Here is a tiny trained network, its code and every weight. The questions are about switching its units off for an input and a target symbol, where a switched-off unit gives its printed mean instead of its output.

import numpy as np


def w(rows, s, z=0):
    codes = np.array(rows[::2]) - 128.0
    scale = np.full(codes.shape[1], s)
    scale[-1] = z or s
    return codes * scale


def norm(h):
    return h / np.sqrt((h * h).mean(-1, keepdims=True) + 1e-5)


def f(y):
    return y / 2 * (1 + np.tanh(0.7978845608 * (y + 0.044715 * y**3)))


def softmax(a):
    e = np.exp(a - a.max(-1, keepdims=True))
    return e / e.sum(-1, keepdims=True)


def log_softmax(a):
    a = a - a.max(-1, keepdims=True)
    return a - np.log(np.exp(a).sum(-1, keepdims=True))


def net(x, mask):
    ids = ['ΞΦγδθπτψ'.index(c) for c in x.split()]
    T = len(ids)
    res = E[ids] + P[:T]
    u = 0
    for l in range(2):
        r = norm(res)
        for j in range(3):
            rows = slice(3 * j, 3 * j + 3)
            q, k, v = (r @ M[l][rows].T for M in (Q, K, V))
            z = softmax(np.where(np.tri(T) > 0, q @ k.T / 3**0.5, -1e9)) @ v
            o = O[l][rows]
            res = res + np.where(mask[u + j], z, o[:, -1]) @ o[:, :-1]
        u += 3
        y = f(norm(res) @ A[l][:, :-1].T + A[l][:, -1])
        res = res + np.where(mask[u : u + 8], y, B[l][:, -1]) @ B[l][:, :-1]
        u += 8
    return log_softmax(norm(res)[-1] @ U[:, :-1].T + U[:, -1])


Q, K, V, O, A, B = {}, {}, {}, {}, {}, {}
E = w([
[123,114,143,127,135,124,113,110,120,139,119],'Ξ',
[128,118,128,116,144,102,139,123,121,141,106],'Φ',
[101,115,144,127,149,115,127,123,115,126,131],'γ',
[132,114,139,111,117,99,123,114,147,111,131],'δ',
[118,125,147,150,107,132,123,102,121,120,119],'θ',
[165,254,153,152,155,82,119,180,152,136,162],'π',
[116,128,118,138,116,151,124,108,142,146,107],'τ',
[111,93,115,152,137,133,149,140,147,124,130],'ψ',
],0.031)
P = w([
[165,117,145,119,166,160,190,72,133,119,185],'0',
[123,101,125,167,135,73,153,60,138,132,184],'1',
[106,130,96,140,197,105,120,49,169,93,130],'2',
[137,146,215,88,158,189,202,103,144,94,131],'3',
[91,111,143,175,100,53,116,95,143,167,139],'4',
[104,144,97,130,198,114,82,103,170,72,75],'5',
[157,149,239,93,112,197,188,188,142,99,84],'6',
[93,118,157,151,47,60,90,171,135,173,108],'7',
[126,158,122,100,159,154,70,198,139,46,38],'8',
[135,149,197,80,84,176,131,244,127,84,54],'9',
[76,138,136,135,56,81,40,223,125,131,81],'10',
],0.011)
Q[0] = w([
[181,116,120,50,204,132,77,133,100,107,157],'0.h1',
[85,114,28,169,113,32,43,112,122,157,150],'0.h1',
[97,146,138,170,159,137,112,127,176,57,26],'0.h1',
[73,151,207,93,105,132,140,191,139,127,62],'0.h2',
[125,122,166,120,38,119,198,141,85,242,209],'0.h2',
[46,122,46,221,80,10,23,114,122,159,145],'0.h2',
[99,148,156,101,106,121,90,144,141,128,85],'0.h3',
[157,102,69,91,107,164,105,177,94,119,166],'0.h3',
[109,140,145,91,103,142,137,144,127,155,140],'0.h3',
],0.013)
K[0] = w([
[101,69,148,92,65,154,185,106,103,139,111],'0.h1',
[156,130,110,118,183,174,116,115,125,47,85],'0.h1',
[167,153,157,110,97,158,128,215,101,149,147],'0.h1',
[145,131,122,142,75,96,82,224,129,139,113],'0.h2',
[89,127,52,179,167,50,62,79,153,130,125],'0.h2',
[165,158,77,109,206,177,94,120,127,1,70],'0.h2',
[111,147,121,130,100,134,107,213,144,122,112],'0.h3',
[162,140,125,137,148,111,154,74,105,143,173],'0.h3',
[146,143,91,142,158,137,121,116,117,77,117],'0.h3',
],0.013)
V[0] = w([
[54,248,67,134,105,113,242,148,126,107,149],'0.h1',
[86,127,180,168,157,148,62,145,80,99,146],'0.h1',
[83,118,206,102,189,65,79,108,7,125,147],'0.h1',
[106,78,70,5,124,106,134,131,164,128,61],'0.h2',
[36,69,64,188,228,161,169,238,154,207,116],'0.h2',
[172,131,127,138,165,30,207,157,97,107,148],'0.h2',
[132,2,119,51,99,123,143,77,82,130,73],'0.h3',
[163,204,74,40,74,165,102,80,176,201,76],'0.h3',
[100,96,71,176,124,185,167,141,183,145,160],'0.h3',
],0.0079)
O[0] = w([
[103,84,193,98,161,142,69,191,20,124,189,64],'0.h1',
[85,181,78,171,94,96,169,159,90,112,103,76],'0.h1',
[98,116,52,192,172,117,73,127,140,114,78,211],'0.h1',
[240,73,167,25,182,166,104,133,108,106,76,221],'0.h2',
[103,172,60,116,235,145,67,99,122,41,144,100],'0.h2',
[193,81,97,169,141,136,59,193,154,193,172,180],'0.h2',
[128,95,73,183,69,241,93,75,157,103,111,255],'0.h3',
[21,135,186,109,148,173,55,101,190,202,181,130],'0.h3',
[132,89,61,2,143,115,191,185,108,142,132,98],'0.h3',
],0.008,0.0055)
A[0] = w([
[137,171,67,59,193,173,114,102,93,56,189,1],'0.n1',
[77,2,145,150,100,181,129,120,116,94,81,98],'0.n2',
[90,158,129,106,98,142,179,67,96,108,124,69],'0.n3',
[110,109,61,173,58,115,84,183,130,135,151,104],'0.n4',
[125,96,126,157,124,182,176,173,177,78,161,253],'0.n5',
[159,101,80,163,96,159,187,107,107,92,117,125],'0.n6',
[145,129,82,138,106,191,108,44,138,136,145,179],'0.n7',
[192,101,96,185,140,118,119,149,87,73,107,82],'0.n8',
],0.0096,0.0073)
B[0] = w([
[192,122,47,58,5,78,198,150,77,149,104,140],'0.n1',
[194,193,140,72,87,101,151,84,117,151,148,228],'0.n2',
[128,129,215,74,150,161,121,90,156,160,177,167],'0.n3',
[114,100,113,94,184,136,175,198,87,49,92,152],'0.n4',
[130,82,74,92,139,28,75,91,101,134,101,235],'0.n5',
[112,123,167,101,154,180,176,131,203,150,126,176],'0.n6',
[134,99,104,97,213,69,184,142,129,164,45,254],'0.n7',
[118,145,200,97,184,122,140,93,125,117,84,189],'0.n8',
],0.011,0.0075)
Q[1] = w([
[149,157,128,127,77,103,140,126,110,120,115],'1.h1',
[81,139,211,101,177,99,48,183,135,149,74],'1.h1',
[111,127,139,207,83,164,146,122,134,116,153],'1.h1',
[110,128,170,95,113,159,111,142,166,107,89],'1.h2',
[148,149,144,153,144,135,123,138,143,128,151],'1.h2',
[149,96,88,133,157,174,146,74,162,131,174],'1.h2',
[127,175,98,90,175,162,147,109,87,180,108],'1.h3',
[172,144,178,227,139,73,96,64,112,165,2],'1.h3',
[113,151,115,50,122,64,115,78,148,149,160],'1.h3',
],0.01)
K[1] = w([
[81,94,115,136,147,93,140,135,144,169,158],'1.h1',
[195,249,134,107,167,109,164,163,164,148,152],'1.h1',
[141,112,127,110,134,105,172,86,164,129,140],'1.h1',
[153,153,123,134,144,121,151,101,129,152,152],'1.h2',
[117,105,128,137,131,123,131,139,91,154,136],'1.h2',
[138,113,121,121,120,154,134,91,133,125,115],'1.h2',
[126,70,136,126,117,93,128,91,183,89,105],'1.h3',
[127,144,148,131,45,165,49,159,132,56,72],'1.h3',
[113,100,123,155,142,199,143,90,62,143,118],'1.h3',
],0.011)
V[1] = w([
[169,218,102,127,138,179,150,126,136,164,131],'1.h1',
[108,90,120,136,187,93,185,99,166,158,153],'1.h1',
[141,173,138,154,146,55,128,183,148,129,215],'1.h1',
[135,233,130,194,165,71,96,234,145,159,232],'1.h2',
[86,6,106,136,104,163,110,61,113,79,83],'1.h2',
[78,43,107,122,96,152,108,164,102,83,172],'1.h2',
[132,97,170,88,87,38,95,118,139,1,154],'1.h3',
[178,251,154,134,142,127,145,140,28,165,122],'1.h3',
[158,239,150,112,147,46,117,172,249,124,149],'1.h3',
],0.0094)
O[1] = w([
[89,87,122,139,113,112,137,70,188,132,65,119],'1.h1',
[131,180,152,159,120,148,87,153,145,85,117,189],'1.h1',
[59,147,117,136,40,106,211,131,132,152,132,85],'1.h1',
[149,49,139,92,163,48,94,203,170,99,55,8],'1.h2',
[136,239,178,152,62,215,163,81,123,144,162,167],'1.h2',
[175,186,164,118,105,157,103,52,150,105,68,64],'1.h2',
[183,54,119,192,96,54,106,133,139,84,185,124],'1.h3',
[71,171,126,167,224,90,124,188,113,218,213,91],'1.h3',
[153,86,129,98,161,1,150,32,116,186,184,139],'1.h3',
],0.0092,0.017)
A[1] = w([
[111,137,148,94,76,123,135,119,143,182,103,114],'1.n1',
[221,88,156,59,248,148,9,152,179,142,125,30],'1.n2',
[145,118,132,93,121,92,153,165,136,110,128,134],'1.n3',
[158,96,146,165,110,79,132,190,130,111,114,133],'1.n4',
[121,76,69,72,121,85,160,135,79,131,102,72],'1.n5',
[38,127,149,164,23,142,178,161,146,151,155,3],'1.n6',
[105,129,116,155,189,96,118,179,131,123,73,144],'1.n7',
[147,93,117,167,110,100,65,163,154,165,140,135],'1.n8',
],0.016,0.0066)
B[1] = w([
[136,95,135,205,63,132,143,110,133,91,160,168],'1.n1',
[145,160,135,79,138,104,23,129,246,143,130,251],'1.n2',
[117,161,87,141,105,178,126,133,101,98,126,137],'1.n3',
[96,154,104,99,171,166,113,63,106,145,87,143],'1.n4',
[155,221,82,102,122,117,127,150,168,142,183,153],'1.n5',
[135,132,148,137,137,192,127,168,247,39,204,152],'1.n6',
[174,82,219,114,86,182,118,125,103,127,168,147],'1.n7',
[107,112,122,184,157,139,152,162,129,92,98,139],'1.n8',
],0.015)
U = w([
[45,144,76,179,135,101,181,78,130,99,17,111],'Ξ',
[153,117,144,109,168,135,57,119,174,157,135,94],'Φ',
[124,45,109,184,220,206,96,147,28,49,128,214],'γ',
[201,53,183,145,7,110,148,164,91,203,102,166],'δ',
[73,120,141,171,126,151,179,184,185,57,199,105],'θ',
[83,89,113,188,205,80,153,131,71,173,213,253],'π',
[53,120,231,2,122,140,180,49,72,128,147,46],'τ',
[158,207,45,117,134,153,151,171,48,128,189,74],'ψ',
],0.0097,0.0044)

Each question gives the input, a string of symbols that net reads in full, and the target symbol t.
The units are the heads (3 rows each of Q, K, V and O) and the neurons (one row each of A and B). Each row of codes is followed by its name. A weight is (code - 128) times the scale printed after its matrix; where a second scale follows, it is the last column's (O, A, B and U).
mask holds one flag per unit, layer by layer, with each layer's heads first. A switched-off unit (its flag False) gives its mean, the last column of its rows in O or B, instead of its output. The means were averaged over made-up inputs and are rounded, as every weight is.
A unit's drop is (log p(t) with every unit on - log p(t) with that unit switched off) / (log p(t) with every unit on - log p(t) with every unit switched off).
The circuit of an input: a set's keep is (log p(t) with only the set's units on - log p(t) with every unit switched off) / (log p(t) with every unit on - log p(t) with every unit switched off). Starting from the 12 units with the biggest drops (on a tie, the unit counted first), units are removed one at a time, each time the one whose removal leaves the highest keep (on an exact tie, the one counted first), for as long as the keep stays at least 0.8.
circuit, biggest first: the units of the circuit, biggest drop first
unit that matters most: the unit with the biggest drop
k most important neurons: the k neurons with the biggest drops, biggest first
top k neurons in layer l: the k neurons of layer l with the biggest drops, biggest first
heads that matter: for each layer, one digit per head in row order, 1 if its drop is at least 0.15 and else 0, layers parted by /
input τ Ξ Ξ τ, target Ξ: heads that matter -> 100 / 000
input Φ Φ τ Φ Φ τ Φ γ ψ ψ, target γ: unit that matters most -> 0.h1
input Φ θ Φ δ, target θ: circuit, biggest first -> [0.h2; 1.n6]
input τ Φ Φ Ξ δ δ, target Ξ: circuit, biggest first -> [0.h1; 1.n2]
input δ τ τ, target δ: heads that matter -> 010 / 000
input Φ τ τ Ξ τ Φ τ θ ψ, target τ: heads that matter -> 010 / 000
input Φ Ξ Ξ Ξ ψ τ τ Φ Ξ, target τ: circuit, biggest first -> [0.h2; 0.h1]
input θ τ γ Ξ δ τ τ δ Φ δ, target δ: circuit, biggest first -> [0.h2; 1.n2]
input Φ ψ θ γ τ δ, target γ: 2 most important neurons -> [1.n2; 0.n4]
input Φ τ Φ δ, target τ: circuit, biggest first -> [0.h2; 1.n2]
input τ Φ π τ Φ, target θ: heads that matter -> 001 / 100
input δ τ Ξ π π ψ, target π: circuit, biggest first -> [0.h2; 1.h3]
input τ Φ π, target θ: circuit, biggest first -> [1.h1; 0.n7; 1.n6; 0.n2]
input Φ τ γ π Φ, target π: unit that matters most -> 0.n7
input Φ τ τ θ Φ Φ γ Φ Φ, target γ: 2 most important neurons -> [1.n2; 1.n7]
input Φ Ξ ψ Φ π, target ψ: circuit, biggest first -> [0.h2; 0.n1; 1.n2]
input π π Φ τ, target π: heads that matter -> 011 / 111
input τ Φ τ Φ Φ Ξ Φ Ξ Φ Ξ, target Ξ: heads that matter -> 100 / 000
input Φ Φ π δ δ ψ, target ψ: 2 most important neurons -> [1.n5; 0.n2]
input Φ δ Φ π δ, target π: circuit, biggest first -> [1.h3; 0.n7; 1.n2]
input δ Φ Ξ, target δ: unit that matters most -> 0.h2
input θ π Φ, target π: heads that matter -> 000 / 011
input γ π θ Φ Φ Φ δ δ, target Ξ: heads that matter -> 000 / 110
input θ δ Φ, target θ: heads that matter -> 010 / 000
input γ τ τ, target γ: heads that matter -> 110 / 000
input τ Φ θ, target τ: heads that matter -> 000 / 000
input ψ Ξ δ π, target π: top 2 neurons in layer 0 -> [0.n7; 0.n6]
input Φ τ θ Φ τ, target θ: top neuron in layer 1 -> [1.n6]
input Φ Φ τ δ Φ Ξ Φ π θ Ξ, target π: heads that matter -> 001 / 101
